Below are the code and all the weights of a small trained network. Each question names an input and a target symbol and asks about switching units off, where a switched-off unit gives its printed mean instead of its output.

import numpy as np


def w(rows, s, z=0):
    codes = np.array(rows[::2]) - 128.0
    scale = np.full(codes.shape[1], s)
    scale[-1] = z or s
    return codes * scale


def norm(h):
    return h / np.sqrt((h * h).mean(-1, keepdims=True) + 1e-5)


def f(y):
    return y / 2 * (1 + np.tanh(0.7978845608 * (y + 0.044715 * y**3)))


def softmax(a):
    e = np.exp(a - a.max(-1, keepdims=True))
    return e / e.sum(-1, keepdims=True)


def log_softmax(a):
    a = a - a.max(-1, keepdims=True)
    return a - np.log(np.exp(a).sum(-1, keepdims=True))


def net(x, mask):
    ids = ['ΓΔΛΦβεξσ'.index(c) for c in x.split()]
    T = len(ids)
    res = E[ids] + P[:T]
    u = 0
    for l in range(2):
        r = norm(res)
        for j in range(3):
            rows = slice(2 * j, 2 * j + 2)
            q, k, v = (r @ M[l][rows].T for M in (Q, K, V))
            z = softmax(np.where(np.tri(T) > 0, q @ k.T / 2**0.5, -1e9)) @ v
            o = O[l][rows]
            res = res + np.where(mask[u + j], z, o[:, -1]) @ o[:, :-1]
        u += 3
        y = f(norm(res) @ A[l][:, :-1].T + A[l][:, -1])
        res = res + np.where(mask[u : u + 12], y, B[l][:, -1]) @ B[l][:, :-1]
        u += 12
    return log_softmax(norm(res)[-1] @ U[:, :-1].T + U[:, -1])


Q, K, V, O, A, B = {}, {}, {}, {}, {}, {}
E = w([
[105,173,130],'Γ',
[122,154,135],'Δ',
[144,129,159],'Λ',
[136,164,122],'Φ',
[80,185,122],'β',
[245,9,139],'ε',
[221,229,198],'ξ',
[110,110,61],'σ',
],0.015)
P = w([
[160,171,221],'0',
[161,139,112],'1',
[140,141,165],'2',
[118,170,66],'3',
[194,2,148],'4',
[109,131,141],'5',
[103,132,170],'6',
[103,132,105],'7',
[150,165,154],'8',
[120,171,122],'9',
],0.0086)
Q[0] = w([
[114,111,111],'0.h1',
[80,126,150],'0.h1',
[138,13,82],'0.h2',
[88,2,229],'0.h2',
[70,245,164],'0.h3',
[159,57,74],'0.h3',
],0.0096)
K[0] = w([
[158,117,193],'0.h1',
[255,134,225],'0.h1',
[63,92,242],'0.h2',
[126,58,162],'0.h2',
[195,69,208],'0.h3',
[76,151,77],'0.h3',
],0.0081)
V[0] = w([
[190,141,154],'0.h1',
[130,169,114],'0.h1',
[92,72,87],'0.h2',
[99,105,231],'0.h2',
[2,159,38],'0.h3',
[71,89,88],'0.h3',
],0.0083)
O[0] = w([
[179,139,126,182],'0.h1',
[123,99,244,162],'0.h1',
[230,76,167,52],'0.h2',
[106,2,139,98],'0.h2',
[104,185,46,2],'0.h3',
[149,139,105,41],'0.h3',
],0.0068,0.0052)
A[0] = w([
[79,138,151,61],'0.n1',
[61,142,72,112],'0.n2',
[149,117,85,174],'0.n3',
[214,129,111,42],'0.n4',
[167,92,66,129],'0.n5',
[91,196,173,130],'0.n6',
[11,78,94,100],'0.n7',
[104,133,112,71],'0.n8',
[137,156,101,61],'0.n9',
[57,241,113,57],'0.n10',
[79,83,172,4],'0.n11',
[130,135,64,27],'0.n12',
],0.011,0.0022)
B[0] = w([
[163,76,117,141],'0.n1',
[156,133,26,145],'0.n2',
[150,79,131,137],'0.n3',
[125,133,127,150],'0.n4',
[156,69,171,157],'0.n5',
[70,104,148,254],'0.n6',
[60,208,86,143],'0.n7',
[98,191,129,114],'0.n8',
[176,160,163,119],'0.n9',
[84,40,254,227],'0.n10',
[139,172,136,130],'0.n11',
[152,183,136,126],'0.n12',
],0.0052,0.0051)
Q[1] = w([
[65,127,245],'1.h1',
[14,100,99],'1.h1',
[70,128,96],'1.h2',
[197,123,195],'1.h2',
[55,80,99],'1.h3',
[163,52,254],'1.h3',
],0.0095)
K[1] = w([
[112,42,139],'1.h1',
[186,106,179],'1.h1',
[186,138,193],'1.h2',
[7,208,85],'1.h2',
[116,134,195],'1.h3',
[255,222,163],'1.h3',
],0.0085)
V[1] = w([
[152,82,166],'1.h1',
[164,26,115],'1.h1',
[206,175,163],'1.h2',
[114,79,63],'1.h2',
[161,251,150],'1.h3',
[180,148,139],'1.h3',
],0.016)
O[1] = w([
[232,147,223,216],'1.h1',
[166,24,177,127],'1.h1',
[225,191,137,161],'1.h2',
[97,157,85,2],'1.h2',
[125,255,154,247],'1.h3',
[175,159,155,187],'1.h3',
],0.006,0.0065)
A[1] = w([
[69,255,31,240],'1.n1',
[149,73,77,255],'1.n2',
[178,79,187,77],'1.n3',
[32,203,72,198],'1.n4',
[112,133,212,128],'1.n5',
[191,64,103,64],'1.n6',
[139,210,213,171],'1.n7',
[90,235,132,172],'1.n8',
[125,62,112,129],'1.n9',
[164,125,28,236],'1.n10',
[32,116,134,149],'1.n11',
[134,164,59,130],'1.n12',
],0.0097,0.0026)
B[1] = w([
[141,107,47,177],'1.n1',
[165,105,77,144],'1.n2',
[162,133,142,180],'1.n3',
[129,37,2,153],'1.n4',
[90,193,149,202],'1.n5',
[147,135,119,140],'1.n6',
[13,137,140,255],'1.n7',
[103,129,130,185],'1.n8',
[124,170,46,129],'1.n9',
[126,68,76,148],'1.n10',
[85,104,112,130],'1.n11',
[202,120,149,132],'1.n12',
],0.008,0.0084)
U = w([
[148,121,128,153],'Γ',
[133,90,142,75],'Δ',
[206,104,161,81],'Λ',
[165,158,118,83],'Φ',
[69,8,149,101],'β',
[214,33,175,102],'ε',
[244,255,117,182],'ξ',
[120,117,54,254],'σ',
],0.0089,0.0054)

Each question gives the input, a string of symbols that net reads in full, and the target symbol t.
The units are the heads (2 rows each of Q, K, V and O) and the neurons (one row each of A and B). Each row of codes is followed by its name. A weight is (code - 128) times the scale printed after its matrix; where a second scale follows, it is the last column's (O, A, B and U).
mask holds one flag per unit, layer by layer, with each layer's heads first. A switched-off unit (its flag False) gives its mean, the last column of its rows in O or B, instead of its output. The means were averaged over made-up inputs and are rounded, as every weight is.
A unit's drop is (log p(t) with every unit on - log p(t) with that unit switched off) / (log p(t) with every unit on - log p(t) with every unit switched off).
The circuit of an input: a set's keep is (log p(t) with only the set's units on - log p(t) with every unit switched off) / (log p(t) with every unit on - log p(t) with every unit switched off). Starting from the 12 units with the biggest drops (on a tie, the unit counted first), units are removed one at a time, each time the one whose removal leaves the highest keep (on an exact tie, the one counted first), for as long as the keep stays at least 0.8.
circuit, biggest first: the units of the circuit, biggest drop first
unit that matters most: the unit with the biggest drop
top k neurons: the k neurons with the biggest drops, biggest first
k most important neurons of layer l: the k neurons of layer l with the biggest drops, biggest first
heads that matter: for each layer, one digit per head in row order, 1 if its drop is at least 0.15 and else 0, layers parted by /
drop when u is switched off: that unit's drop, to one decimal
input Δ Δ ε Δ β, target ε: unit that matters most : 0.h2
input Λ ξ σ β Φ, target σ: circuit, biggest first : [0.h3, 1.h1]
input Λ ε β Λ Δ Λ β Λ, target ε: heads that matter : 010 / 001
input ξ Φ Δ ξ Δ, target ξ: heads that matter : 000 / 001
input σ Γ ξ β Φ ε Δ ξ ε, target ξ: circuit, biggest first : [0.h2, 0.h3, 1.h3]
input Γ σ Φ, target σ: heads that matter : 010 / 110
input Δ Γ β, target β: circuit, biggest first : [0.h2, 1.h3, 0.n10]
input ξ ξ σ ξ, target σ: heads that matter : 000 / 110
input ξ σ Λ, target σ: heads that matter : 010 / 110
input Λ Λ Δ σ Δ, target σ: circuit, biggest first : [0.h3, 1.h3, 0.n12]
input ε β ε ε β, target ε: heads that matter : 000 / 100
input ξ ε σ ε, target σ: circuit, biggest first : [1.h1, 0.h3]
input β β Γ σ ξ, target σ: heads that matter : 001 / 110
input Δ Δ β Δ, target β: unit that matters most : 0.n10
input Δ Δ Γ β, target β: circuit, biggest first : [0.n10, 1.h3]
input Γ Γ σ ε Γ, target σ: 3 most important neurons of layer 0 : [0.n10, 0.n6, 0.n7]
input Γ β Γ, target β: top 2 neurons : [0.n10, 0.n6]
input ε ξ Δ Φ σ, target σ: 2 most important neurons of layer 1 : [1.n10, 1.n9]
input Γ β Δ, target β: top 2 neurons : [0.n6, 1.n11]
input ξ β σ σ σ, target σ: unit that matters most : 1.h1
input ξ ξ σ ε, target σ: drop when 0.h3 is switched off : 0.5
input σ ε ξ ξ ε, target ξ: drop when 1.h2 is switched off : 0.1
input Δ Γ ε Φ Λ ε Λ, target ε: drop when 0.n1 is switched off : 0.0
